Below is a small trained network, with its code and all its weights. Each question gives an input and a class and asks what happens when units are switched off, that is, made to give their printed mean instead of their output.

import numpy as np


def w(rows, s, z=0):
    codes = np.array(rows[::2]) - 128.0
    scale = np.full(codes.shape[1], s)
    scale[-1] = z or s
    return codes * scale


def f(y):
    return np.maximum(y, 0)


def log_softmax(a):
    a = a - a.max(-1, keepdims=True)
    return a - np.log(np.exp(a).sum(-1, keepdims=True))


def net(x, mask):
    res = np.array(x, float).reshape(1, 3) / 4 @ E
    y = f(res @ A[0][:, :-1].T + A[0][:, -1])
    res = res + np.where(mask, y, B[0][:, -1]) @ B[0][:, :-1]
    return log_softmax(res[-1] @ U[:, :-1].T + U[:, -1])


A, B = {}, {}
E = w([
[157,99,214,147,237],'x0',
[215,74,84,124,102],'x1',
[168,129,251,50,69],'x2',
],0.014)
A[0] = w([
[115,124,42,207,193,1],'n1',
[144,77,156,161,213,55],'n2',
[27,255,188,154,140,53],'n3',
[218,22,79,148,108,98],'n4',
[158,78,188,128,228,98],'n5',
[196,78,117,117,115,38],'n6',
],0.0096,0.0041)
B[0] = w([
[243,106,193,8,111,248],'n1',
[82,161,80,119,66,204],'n2',
[99,48,113,98,171,230],'n3',
[79,73,97,137,179,237],'n4',
[117,170,67,88,78,231],'n5',
[74,54,155,125,166,179],'n6',
],0.011)
U = w([
[209,119,217,66,114,133],'0',
[54,66,106,144,226,97],'1',
[92,188,24,114,44,105],'2',
[140,169,122,179,160,248],'3',
[151,187,160,228,138,89],'4',
[132,190,167,248,159,94],'5',
[161,190,169,219,165,79],'6',
],0.011,0.014)

Each question gives the input, the list of numbers given to net, and the class t.
The units are the neurons (one row each of A and B). Each row of codes is followed by its name. A weight is (code - 128) times the scale printed after its matrix; where a second scale follows, it is the last column's (A, B and U).
mask holds one flag per neuron, in row order. A switched-off neuron (its flag False) gives its mean, the last column of its row in B, instead of its output. The means were averaged over made-up inputs and are rounded, as every weight is.
A unit's drop is (log p(t) with every unit on - log p(t) with that unit switched off) / (log p(t) with every unit on - log p(t) with every unit switched off).
The circuit of an input: a set's keep is (log p(t) with only the set's units on - log p(t) with every unit switched off) / (log p(t) with every unit on - log p(t) with every unit switched off). Starting from all 6 units, units are removed one at a time, each time the one whose removal leaves the highest keep (on an exact tie, the one counted first), for as long as the keep stays at least 0.8.
circuit, biggest first: the units of the circuit, biggest drop first
unit that matters most: the unit with the biggest drop
top k neurons: the k neurons with the biggest drops, biggest first
input [-4,7,3], class 1: circuit, biggest first : [n4, n6]
input [-2,3,-3], class 3: top neuron : [n3]
input [0,4,-4], class 0: top 2 neurons : [n1, n3]
input [-3,-3,-2], class 3: circuit, biggest first : [n5, n4, n2]
input [3,-3,2], class 3: circuit, biggest first : [n1, n4]
input [7,5,-2], class 2: circuit, biggest first : [n5, n2]
input [5,1,-4], class 2: circuit, biggest first : [n2, n5]
input [-4,6,-1], class 1: circuit, biggest first : [n4, n5]
input [7,2,2], class 2: circuit, biggest first : [n5, n2]
input [2,-4,-5], class 0: top 2 neurons : [n1, n4]
input [4,-8,4], class 1: top 2 neurons : [n3, n1]
input [-6,-7,-6], class 1: top 3 neurons : [n3, n5, n2]
input [-2,2,2], class 3: circuit, biggest first : [n1, n5, n3]
input [3,-3,3], class 3: circuit, biggest first : [n1, n4]
input [-5,8,3], class 1: unit that matters most : n4
input [3,4,-4], class 0: top 2 neurons : [n1, n3]
input [-5,-5,0], class 1: top 2 neurons : [n3, n5]
input [2,3,2], class 3: top 2 neurons : [n1, n3]
input [2,-4,2], class 1: top 2 neurons : [n1, n3]
input [-7,7,-1], class 1: unit that matters most : n4
input [4,2,2], class 2: top 2 neurons : [n1, n5]
input [-3,1,1], class 3: top 3 neurons : [n1, n5, n2]
